Below is a small trained network, with its code and all its weights. Each question gives an input and a class and asks what happens when units are switched off, that is, made to give their printed mean instead of their output.

import numpy as np


def w(rows, s, z=0):
    codes = np.array(rows[::2]) - 128.0
    scale = np.full(codes.shape[1], s)
    scale[-1] = z or s
    return codes * scale


def f(y):
    return y / 2 * (1 + np.tanh(0.7978845608 * (y + 0.044715 * y**3)))


def log_softmax(a):
    a = a - a.max(-1, keepdims=True)
    return a - np.log(np.exp(a).sum(-1, keepdims=True))


def net(x, mask):
    res = np.array(x, float).reshape(1, 8) / 4 @ E
    y = f(res @ A[0][:, :-1].T + A[0][:, -1])
    res = res + np.where(mask, y, B[0][:, -1]) @ B[0][:, :-1]
    return log_softmax(res[-1] @ U[:, :-1].T + U[:, -1])


A, B = {}, {}
E = w([
[154,106,159,91,96,77,167,124,216],'x0',
[103,249,158,8,173,148,100,253,117],'x1',
[156,71,77,81,177,191,250,220,77],'x2',
[198,193,57,105,57,97,196,164,137],'x3',
[106,136,132,118,106,141,117,150,143],'x4',
[95,96,155,112,145,19,196,175,46],'x5',
[92,117,213,109,45,190,179,225,157],'x6',
[30,162,75,187,24,182,122,134,223],'x7',
],0.0077)
A[0] = w([
[144,156,70,183,113,162,199,79,175,145],'neuron 0',
[122,72,174,151,210,89,164,122,159,40],'neuron 1',
[30,179,137,100,25,131,77,54,40,209],'neuron 2',
[42,110,189,214,60,153,131,120,156,180],'neuron 3',
[140,70,71,33,43,155,100,157,249,228],'neuron 4',
[164,179,76,156,80,188,93,128,236,150],'neuron 5',
[28,131,171,88,220,95,83,132,89,200],'neuron 6',
[239,42,118,148,125,144,246,102,127,222],'neuron 7',
[74,28,178,58,138,121,177,185,181,104],'neuron 8',
[143,170,38,19,155,178,58,119,133,253],'neuron 9',
[52,2,81,122,166,119,144,123,117,92],'neuron 10',
[114,237,186,115,215,152,116,88,59,219],'neuron 11',
[111,29,188,163,200,210,140,88,86,117],'neuron 12',
],0.0072,0.0035)
B[0] = w([
[188,155,74,145,136,116,160,100,128,187],'neuron 0',
[107,128,135,161,168,143,142,154,72,157],'neuron 1',
[125,109,88,192,165,80,36,185,223,186],'neuron 2',
[26,136,158,217,117,133,110,153,167,218],'neuron 3',
[123,186,75,113,62,169,183,115,120,214],'neuron 4',
[121,255,81,142,90,86,153,70,130,214],'neuron 5',
[99,140,146,100,251,187,78,138,158,199],'neuron 6',
[133,100,71,145,127,101,189,119,55,245],'neuron 7',
[87,123,196,99,59,229,169,139,143,196],'neuron 8',
[208,144,110,97,165,87,103,94,150,188],'neuron 9',
[84,72,147,140,143,152,159,100,95,173],'neuron 10',
[154,84,162,73,168,70,61,81,161,192],'neuron 11',
[92,64,125,120,141,158,124,113,142,205],'neuron 12',
],0.0089,0.011)
U = w([
[136,148,216,16,186,152,63,118,120,186],'0',
[141,252,97,115,57,168,99,61,175,70],'1',
[187,153,82,109,119,65,128,94,73,253],'2',
[114,23,109,183,167,181,171,65,80,142],'3',
[88,120,168,167,133,133,72,157,193,28],'4',
[114,128,159,75,93,172,191,154,137,55],'5',
],0.011,0.002)

Each question gives the input, the list of numbers given to net, and the class t.
The units are the neurons (one row each of A and B). Each row of codes is followed by its name. A weight is (code - 128) times the scale printed after its matrix; where a second scale follows, it is the last column's (A, B and U).
mask holds one flag per neuron, in row order. A switched-off neuron (its flag False) gives its mean, the last column of its row in B, instead of its output. The means were averaged over made-up inputs and are rounded, as every weight is.
A unit's drop is (log p(t) with every unit on - log p(t) with that unit switched off) / (log p(t) with every unit on - log p(t) with every unit switched off).
The circuit of an input: a set's keep is (log p(t) with only the set's units on - log p(t) with every unit switched off) / (log p(t) with every unit on - log p(t) with every unit switched off). Starting from the 12 units with the biggest drops (on a tie, the unit counted first), units are removed one at a time, each time the one whose removal leaves the highest keep (on an exact tie, the one counted first), for as long as the keep stays at least 0.8.
units of the circuit, in order: the units of the circuit, biggest drop first
most important unit: the unit with the biggest drop
top k neurons: the k neurons with the biggest drops, biggest first
drop of u: that unit's drop, to one decimal
input [-2,-8,-3,-2,7,3,4,3], class 4: units of the circuit, in order => [neuron 3]
input [8,0,0,-6,1,1,2,1], class 5: units of the circuit, in order => [neuron 8; neuron 2]
input [-4,5,0,-3,6,-2,-5,4], class 0: units of the circuit, in order => [neuron 11; neuron 6]
input [-6,-1,2,2,5,3,-7,4], class 2: units of the circuit, in order => [neuron 3; neuron 8]
input [-8,-5,2,8,5,2,4,0], class 2: units of the circuit, in order => [neuron 12; neuron 8]
input [-3,-6,-1,-7,-1,-3,0,4], class 4: top 3 neurons => [neuron 3; neuron 7; neuron 2]
input [0,3,7,-2,6,8,-2,-5], class 0: top 2 neurons => [neuron 6; neuron 11]
input [-8,5,-4,-5,0,-4,7,8], class 4: top 2 neurons => [neuron 2; neuron 3]
input [8,-4,7,7,-6,8,-8,-3], class 3: top 2 neurons => [neuron 10; neuron 5]
input [-6,6,-3,-5,-2,-2,3,7], class 4: top 2 neurons => [neuron 2; neuron 3]
input [2,-8,-6,-2,-5,5,4,5], class 4: top 2 neurons => [neuron 3; neuron 2]
input [2,6,3,-5,-1,2,6,0], class 0: top 2 neurons => [neuron 6; neuron 7]
input [-5,5,7,6,-4,-5,0,0], class 2: drop of neuron 4 => 0.0
input [-8,-1,-2,0,0,2,1,-2], class 0: most important unit => neuron 3
